Below is a small trained network, with its code and all its weights. Each question gives an input and a target symbol and asks what happens when units are switched off, that is, made to give their printed mean instead of their output.

import numpy as np


def w(rows, s, z=0):
    codes = np.array(rows[::2]) - 128.0
    scale = np.full(codes.shape[1], s)
    scale[-1] = z or s
    return codes * scale


def norm(h):
    return h / np.sqrt((h * h).mean(-1, keepdims=True) + 1e-5)


def f(y):
    return y / 2 * (1 + np.tanh(0.7978845608 * (y + 0.044715 * y**3)))


def softmax(a):
    e = np.exp(a - a.max(-1, keepdims=True))
    return e / e.sum(-1, keepdims=True)


def log_softmax(a):
    a = a - a.max(-1, keepdims=True)
    return a - np.log(np.exp(a).sum(-1, keepdims=True))


def net(x, mask):
    ids = ['γδεζηλμξπστφω'.index(c) for c in x.split()]
    T = len(ids)
    res = E[ids] + P[:T]
    u = 0
    for l in range(2):
        r = norm(res)
        for j in range(3):
            rows = slice(3 * j, 3 * j + 3)
            q, k, v = (r @ M[l][rows].T for M in (Q, K, V))
            z = softmax(np.where(np.tri(T) > 0, q @ k.T / 3**0.5, -1e9)) @ v
            o = O[l][rows]
            res = res + np.where(mask[u + j], z, o[:, -1]) @ o[:, :-1]
        u += 3
        y = f(norm(res) @ A[l][:, :-1].T + A[l][:, -1])
        res = res + np.where(mask[u : u + 8], y, B[l][:, -1]) @ B[l][:, :-1]
        u += 8
    return log_softmax(norm(res)[-1] @ U[:, :-1].T + U[:, -1])


Q, K, V, O, A, B = {}, {}, {}, {}, {}, {}
E = w([
[176,121,145,145],'γ',
[192,94,135,144],'δ',
[176,118,142,139],'ε',
[148,119,158,202],'ζ',
[144,119,153,179],'η',
[169,113,160,171],'λ',
[146,126,136,162],'μ',
[177,123,152,127],'ξ',
[116,148,160,139],'π',
[63,94,195,80],'σ',
[119,148,133,211],'τ',
[87,118,156,65],'φ',
[96,3,14,195],'ω',
],0.013)
P = w([
[107,159,114,121],'0',
[183,7,158,93],'1',
[195,129,157,146],'2',
[148,127,54,143],'3',
[140,100,169,157],'4',
[138,119,51,154],'5',
[122,121,178,153],'6',
[139,111,38,163],'7',
[118,113,179,149],'8',
[137,119,34,132],'9',
],0.017)
Q[0] = w([
[139,69,147,159],'L0H0',
[80,148,86,116],'L0H0',
[140,38,113,140],'L0H0',
[170,116,131,48],'L0H1',
[167,80,253,116],'L0H1',
[75,124,168,88],'L0H1',
[142,119,114,135],'L0H2',
[129,177,154,153],'L0H2',
[161,141,161,98],'L0H2',
],0.021)
K[0] = w([
[77,148,169,155],'L0H0',
[135,170,83,132],'L0H0',
[58,180,105,159],'L0H0',
[140,178,125,46],'L0H1',
[150,167,255,78],'L0H1',
[68,163,120,138],'L0H1',
[144,118,116,140],'L0H2',
[104,138,89,174],'L0H2',
[124,153,98,107],'L0H2',
],0.022)
V[0] = w([
[133,151,113,129],'L0H0',
[127,122,93,127],'L0H0',
[180,165,114,105],'L0H0',
[120,92,148,134],'L0H1',
[59,165,142,128],'L0H1',
[180,116,254,84],'L0H1',
[115,163,163,157],'L0H2',
[151,128,193,135],'L0H2',
[143,116,146,122],'L0H2',
],0.017)
O[0] = w([
[132,91,132,134,139],'L0H0',
[79,128,95,107,96],'L0H0',
[201,66,148,54,112],'L0H0',
[151,186,101,167,150],'L0H1',
[66,119,8,29,2],'L0H1',
[2,206,191,178,124],'L0H1',
[138,184,72,136,137],'L0H2',
[71,185,131,248,211],'L0H2',
[96,139,149,182,164],'L0H2',
],0.0073,0.0064)
A[0] = w([
[95,79,69,105,200],'L0N0',
[115,228,183,124,190],'L0N1',
[137,97,141,173,90],'L0N2',
[60,134,157,91,147],'L0N3',
[141,74,122,139,191],'L0N4',
[76,70,86,131,1],'L0N5',
[127,250,77,117,24],'L0N6',
[172,144,52,113,24],'L0N7',
],0.014,0.0015)
B[0] = w([
[171,180,188,153,160],'L0N0',
[113,125,213,254,253],'L0N1',
[116,119,172,74,198],'L0N2',
[173,150,224,167,161],'L0N3',
[117,181,104,119,193],'L0N4',
[234,90,129,125,131],'L0N5',
[11,86,37,102,140],'L0N6',
[144,157,203,143,191],'L0N7',
],0.013,0.0067)
Q[1] = w([
[54,55,167,225],'L1H0',
[168,47,249,86],'L1H0',
[222,155,172,137],'L1H0',
[177,217,116,128],'L1H1',
[222,95,112,109],'L1H1',
[159,175,150,188],'L1H1',
[60,6,62,164],'L1H2',
[64,41,129,64],'L1H2',
[189,231,69,75],'L1H2',
],0.016)
K[1] = w([
[202,96,105,207],'L1H0',
[134,162,57,182],'L1H0',
[106,135,88,83],'L1H0',
[89,135,150,89],'L1H1',
[118,92,95,69],'L1H1',
[97,183,125,116],'L1H1',
[69,127,52,157],'L1H2',
[121,160,55,116],'L1H2',
[85,132,251,81],'L1H2',
],0.022)
V[1] = w([
[126,133,157,60],'L1H0',
[93,52,87,157],'L1H0',
[132,249,100,116],'L1H0',
[47,147,143,36],'L1H1',
[90,191,36,164],'L1H1',
[117,104,176,176],'L1H1',
[86,153,10,101],'L1H2',
[79,160,186,99],'L1H2',
[136,211,154,83],'L1H2',
],0.02)
O[1] = w([
[65,152,97,83,117],'L1H0',
[227,162,172,73,105],'L1H0',
[121,157,56,206,135],'L1H0',
[59,63,64,29,115],'L1H1',
[199,242,112,43,107],'L1H1',
[185,85,80,185,166],'L1H1',
[136,218,125,2,3],'L1H2',
[64,140,197,116,107],'L1H2',
[18,164,137,114,110],'L1H2',
],0.014,0.018)
A[1] = w([
[156,18,200,82,179],'L1N0',
[45,34,2,118,103],'L1N1',
[124,28,234,223,205],'L1N2',
[230,73,23,153,130],'L1N3',
[146,168,166,124,98],'L1N4',
[143,188,190,122,81],'L1N5',
[116,98,77,192,168],'L1N6',
[196,211,108,81,254],'L1N7',
],0.015,0.003)
B[1] = w([
[237,197,106,117,150],'L1N0',
[242,138,98,162,160],'L1N1',
[95,153,122,4,254],'L1N2',
[72,196,182,123,166],'L1N3',
[131,110,86,146,128],'L1N4',
[126,110,54,157,129],'L1N5',
[90,174,111,85,181],'L1N6',
[125,60,165,199,137],'L1N7',
],0.021,0.025)
U = w([
[114,229,87,81,103],'γ',
[79,152,155,50,133],'δ',
[144,118,80,56,193],'ε',
[22,139,115,90,155],'ζ',
[251,163,154,79,102],'η',
[130,109,58,69,199],'λ',
[31,182,91,126,71],'μ',
[115,70,154,201,111],'ξ',
[100,96,13,182,199],'π',
[170,182,48,171,254],'σ',
[101,232,72,238,88],'τ',
[193,140,125,250,72],'φ',
[146,6,115,111,128],'ω',
],0.014,0.0036)

Each question gives the input, a string of symbols that net reads in full, and the target symbol t.
The units are the heads (3 rows each of Q, K, V and O) and the neurons (one row each of A and B). Each row of codes is followed by its name. A weight is (code - 128) times the scale printed after its matrix; where a second scale follows, it is the last column's (O, A, B and U).
mask holds one flag per unit, layer by layer, with each layer's heads first. A switched-off unit (its flag False) gives its mean, the last column of its rows in O or B, instead of its output. The means were averaged over made-up inputs and are rounded, as every weight is.
A unit's drop is (log p(t) with every unit on - log p(t) with that unit switched off) / (log p(t) with every unit on - log p(t) with every unit switched off).
The circuit of an input: a set's keep is (log p(t) with only the set's units on - log p(t) with every unit switched off) / (log p(t) with every unit on - log p(t) with every unit switched off). Starting from the 12 units with the biggest drops (on a tie, the unit counted first), units are removed one at a time, each time the one whose removal leaves the highest keep (on an exact tie, the one counted first), for as long as the keep stays at least 0.8.
circuit, biggest first: the units of the circuit, biggest drop first
k most important neurons: the k neurons with the biggest drops, biggest first
k most important neurons of layer l: the k neurons of layer l with the biggest drops, biggest first
input λ ξ ε ξ, target η: circuit, biggest first : L0H1
input φ π λ ξ λ λ σ λ λ τ, target π: 3 most important neurons of layer 0 : L0N1; L0N0; L0N3
input π ζ η η ω ε λ, target η: circuit, biggest first : L1H0; L1N0
input φ ζ γ σ, target π: circuit, biggest first : L1H0; L0H1; L0N0
input π τ η η, target σ: 2 most important neurons of layer 1 : L1N1; L1N2
input φ σ ω γ μ ζ, target π: 4 most important neurons of layer 0 : L0N1; L0N6; L0N0; L0N3
input σ ω η σ τ ω ξ ξ λ ζ, target γ: 2 most important neurons of layer 0 : L0N3; L0N6
input σ ξ ζ λ φ σ, target γ: 2 most important neurons : L0N6; L0N3
input ω τ η ω ξ ε, target δ: 2 most important neurons of layer 1 : L1N2; L1N1
input π μ ω ξ τ, target η: 2 most important neurons : L0N1; L0N7
input ζ φ λ π ζ η, target φ: 3 most important neurons of layer 0 : L0N6; L0N1; L0N2
input η ω ξ λ σ ω η λ η ξ, target τ: 3 most important neurons of layer 1 : L1N2; L1N7; L1N1
input π η ω ξ η ε δ σ ξ ξ, target σ: 4 most important neurons : L1N1; L0N6; L1N2; L0N1
input π λ η, target δ: circuit, biggest first : L1N2
input φ δ λ, target ζ: circuit, biggest first : L0H1; L1H1
input ω λ ω ω, target δ: 3 most important neurons : L0N1; L1N2; L1N1
input γ γ δ λ, target λ: circuit, biggest first : L0N1; L0H0; L1H0
input σ ξ σ ε ω λ η γ λ λ, target γ: 4 most important neurons : L0N3; L1N3; L0N6; L0N1
input δ η η λ φ ξ ξ φ φ η, target ξ: 2 most important neurons : L0N1; L0N3
input φ δ λ λ, target π: circuit, biggest first : L0H1; L0N1; L1H0; L0N0
input δ λ μ ε λ σ φ ε, target ξ: circuit, biggest first : L1H2
input η ξ δ η σ δ δ φ, target τ: 4 most important neurons : L1N2; L0N0; L0N7; L0N2
input δ ζ λ φ λ ε λ ξ, target ξ: circuit, biggest first : L1H1; L0H1; L1H2; L0N1
input ζ λ π λ φ λ η ω ε ω, target φ: 3 most important neurons : L1N2; L1N7; L0N1
